Here is a tiny trained network, its code and every weight. The questions are about switching its units off for an input and a class, where a switched-off unit gives its printed mean instead of its output.

import numpy as np


def w(rows, s, z=0):
    codes = np.array(rows[::2]) - 128.0
    scale = np.full(codes.shape[1], s)
    scale[-1] = z or s
    return codes * scale


def f(y):
    return np.maximum(y, 0)


def log_softmax(a):
    a = a - a.max(-1, keepdims=True)
    return a - np.log(np.exp(a).sum(-1, keepdims=True))


def net(x, mask):
    res = np.array(x, float).reshape(1, 4) / 4 @ E
    y = f(res @ A[0][:, :-1].T + A[0][:, -1])
    res = res + np.where(mask, y, B[0][:, -1]) @ B[0][:, :-1]
    return log_softmax(res[-1] @ U[:, :-1].T + U[:, -1])


A, B = {}, {}
E = w([
[230,134,172,108,192,166],'x0',
[146,84,112,26,161,135],'x1',
[159,121,57,155,173,144],'x2',
[145,247,64,113,121,163],'x3',
],0.011)
A[0] = w([
[76,119,126,134,107,139,150],'N0',
[104,130,40,20,134,86,127],'N1',
[210,134,198,175,144,122,252],'N2',
[151,43,170,153,144,106,88],'N3',
[141,200,206,152,118,108,148],'N4',
[74,134,59,67,143,171,164],'N5',
[148,71,148,162,103,113,167],'N6',
[94,169,132,124,105,158,157],'N7',
[119,142,116,123,130,138,63],'N8',
[106,93,93,120,132,141,158],'N9',
[102,126,82,86,103,122,82],'N10',
[30,206,82,247,75,106,217],'N11',
[123,118,106,188,100,140,116],'N12',
[251,129,107,121,170,140,187],'N13',
[197,156,108,89,160,125,149],'N14',
[167,34,171,60,151,134,168],'N15',
[147,98,124,203,152,131,92],'N16',
[159,148,152,110,149,141,193],'N17',
[101,182,169,108,79,109,134],'N18',
[113,145,69,156,127,111,54],'N19',
[62,74,153,105,124,130,109],'N20',
[111,116,133,126,180,137,63],'N21',
[125,108,98,80,152,155,196],'N22',
[177,157,135,99,130,131,168],'N23',
],0.014,0.0032)
B[0] = w([
[121,160,128,121,139,118,166],'N0',
[168,127,55,122,78,101,202],'N1',
[121,59,110,168,128,151,195],'N2',
[101,98,147,111,141,66,198],'N3',
[78,110,104,99,108,185,169],'N4',
[154,148,97,128,88,101,185],'N5',
[92,105,119,111,148,104,179],'N6',
[107,153,118,113,117,142,159],'N7',
[117,140,132,132,118,124,136],'N8',
[111,148,145,113,119,110,158],'N9',
[141,156,109,136,104,128,161],'N10',
[92,254,140,143,158,137,252],'N11',
[118,115,109,145,147,124,160],'N12',
[182,125,181,134,160,130,211],'N13',
[166,133,166,135,119,138,185],'N14',
[123,125,173,76,125,87,223],'N15',
[134,91,123,158,162,115,162],'N16',
[146,121,149,119,133,152,166],'N17',
[115,133,123,84,108,166,168],'N18',
[131,155,134,132,146,115,158],'N19',
[96,140,127,92,142,96,185],'N20',
[128,126,137,113,140,122,141],'N21',
[147,113,117,126,99,107,175],'N22',
[158,120,135,113,133,150,166],'N23',
],0.037,0.017)
U = w([
[124,110,172,91,158,63,144],'0',
[104,247,100,174,170,117,203],'1',
[207,176,105,94,57,103,89],'2',
[223,91,217,127,140,163,116],'3',
[125,134,143,100,93,212,141],'4',
[96,100,137,215,202,161,2],'5',
],0.011,0.0011)

Each question gives the input, the list of numbers given to net, and the class t.
The units are the neurons (one row each of A and B). Each row of codes is followed by its name. A weight is (code - 128) times the scale printed after its matrix; where a second scale follows, it is the last column's (A, B and U).
mask holds one flag per neuron, in row order. A switched-off neuron (its flag False) gives its mean, the last column of its row in B, instead of its output. The means were averaged over made-up inputs and are rounded, as every weight is.
A unit's drop is (log p(t) with every unit on - log p(t) with that unit switched off) / (log p(t) with every unit on - log p(t) with every unit switched off).
unit that matters most: the unit with the biggest drop
k most important neurons: the k neurons with the biggest drops, biggest first
drop of u: that unit's drop, to one decimal
input [6,-3,-6,5], class 4: unit that matters most -> N4
input [-4,-3,3,-7], class 1: 3 most important neurons -> (N11; N15; N13)
input [-3,-3,3,-6], class 1: 3 most important neurons -> (N15; N11; N13)
input [6,1,-4,-3], class 3: 2 most important neurons -> (N11; N2)
input [-7,4,0,-3], class 2: 2 most important neurons -> (N1; N11)
input [6,-5,-8,-3], class 4: 2 most important neurons -> (N4; N18)
input [5,0,-6,6], class 3: 3 most important neurons -> (N11; N13; N14)
input [-6,-8,-8,-8], class 1: drop of N11 -> 1.5
input [-3,-6,-2,-7], class 1: drop of N11 -> 2.6
input [5,-5,-3,-4], class 5: drop of N2 -> 0.5
input [2,6,-4,3], class 2: drop of N1 -> 0.2
